Here is a tiny trained network, its code and every weight. The questions are about switching its units off for an input and a class, where a switched-off unit gives its printed mean instead of its output.

import numpy as np


def w(rows, s, z=0):
    codes = np.array(rows[::2]) - 128.0
    scale = np.full(codes.shape[1], s)
    scale[-1] = z or s
    return codes * scale


def f(y):
    return y / 2 * (1 + np.tanh(0.7978845608 * (y + 0.044715 * y**3)))


def log_softmax(a):
    a = a - a.max(-1, keepdims=True)
    return a - np.log(np.exp(a).sum(-1, keepdims=True))


def net(x, mask):
    res = np.array(x, float).reshape(1, 3) / 4 @ E
    y = f(res @ A[0][:, :-1].T + A[0][:, -1])
    res = res + np.where(mask, y, B[0][:, -1]) @ B[0][:, :-1]
    return log_softmax(res[-1] @ U[:, :-1].T + U[:, -1])


A, B = {}, {}
E = w([
[23,123,207,140,115,96],'x0',
[150,253,169,207,153,65],'x1',
[157,111,176,39,191,73],'x2',
],0.013)
A[0] = w([
[158,182,168,138,188,109,100],'n0',
[144,94,165,26,207,89,98],'n1',
[101,131,86,201,77,156,75],'n2',
[186,104,93,138,122,117,140],'n3',
[144,20,157,73,120,178,96],'n4',
[107,146,112,160,95,187,248],'n5',
[183,160,96,133,155,183,107],'n6',
[148,144,164,62,164,100,214],'n7',
[2,122,191,145,122,123,120],'n8',
[105,114,101,164,99,168,135],'n9',
],0.015,0.014)
B[0] = w([
[87,168,168,194,66,250,209],'n0',
[13,144,46,122,155,96,243],'n1',
[30,144,54,139,166,222,197],'n2',
[137,148,97,71,93,71,182],'n3',
[109,198,255,204,41,180,230],'n4',
[114,64,85,184,124,56,246],'n5',
[158,179,116,47,24,136,188],'n6',
[90,86,74,165,129,41,251],'n7',
[186,198,79,58,39,92,248],'n8',
[73,168,67,124,151,52,183],'n9',
],0.011,0.016)
U = w([
[55,122,84,125,145,119,59],'0',
[109,174,175,187,91,172,180],'1',
[139,166,106,6,81,113,122],'2',
[131,67,134,173,130,38,252],'3',
[143,110,150,95,161,116,92],'4',
[132,118,160,109,164,120,106],'5',
[125,85,167,125,157,134,98],'6',
[149,144,168,106,116,184,99],'7',
],0.02,0.014)

Each question gives the input, the list of numbers given to net, and the class t.
The units are the neurons (one row each of A and B). Each row of codes is followed by its name. A weight is (code - 128) times the scale printed after its matrix; where a second scale follows, it is the last column's (A, B and U).
mask holds one flag per neuron, in row order. A switched-off neuron (its flag False) gives its mean, the last column of its row in B, instead of its output. The means were averaged over made-up inputs and are rounded, as every weight is.
A unit's drop is (log p(t) with every unit on - log p(t) with that unit switched off) / (log p(t) with every unit on - log p(t) with every unit switched off).
The circuit of an input: a set's keep is (log p(t) with only the set's units on - log p(t) with every unit switched off) / (log p(t) with every unit on - log p(t) with every unit switched off). Starting from all 10 units, units are removed one at a time, each time the one whose removal leaves the highest keep (on an exact tie, the one counted first), for as long as the keep stays at least 0.8.
units of the circuit, in order: the units of the circuit, biggest drop first
unit that matters most: the unit with the biggest drop
k most important neurons: the k neurons with the biggest drops, biggest first
drop when u is switched off: that unit's drop, to one decimal
input [-1,-2,1], class 3: unit that matters most : n0
input [2,-3,3], class 3: 2 most important neurons : [n0, n2]
input [-5,2,-2], class 2: 2 most important neurons : [n6, n7]
input [1,0,-3], class 3: units of the circuit, in order : [n1, n0]
input [-8,-7,-6], class 2: 4 most important neurons : [n6, n3, n0, n9]
input [2,0,-3], class 3: 3 most important neurons : [n1, n0, n5]
input [5,3,-3], class 2: 3 most important neurons : [n8, n4, n7]
input [-4,-6,7], class 0: 3 most important neurons : [n1, n7, n0]
input [-7,-3,8], class 0: 3 most important neurons : [n1, n8, n7]
input [-3,7,7], class 0: 3 most important neurons : [n4, n7, n1]
input [-7,2,-8], class 0: 2 most important neurons : [n2, n8]
input [-2,-1,2], class 3: 2 most important neurons : [n8, n2]
input [-7,5,0], class 2: 3 most important neurons : [n6, n4, n3]
input [4,5,-5], class 0: units of the circuit, in order : [n4]
input [-5,-7,7], class 0: 2 most important neurons : [n1, n7]
input [-6,5,-1], class 2: 4 most important neurons : [n4, n6, n3, n2]
input [7,5,3], class 2: 2 most important neurons : [n8, n4]
input [8,-6,-7], class 2: drop when n1 is switched off : 0.3
input [8,1,-5], class 2: drop when n8 is switched off : 1.5
input [-3,-1,0], class 3: unit that matters most : n8
input [7,-7,-1], class 1: drop when n3 is switched off : 0.2
input [-1,-8,3], class 1: drop when n4 is switched off : 1.9
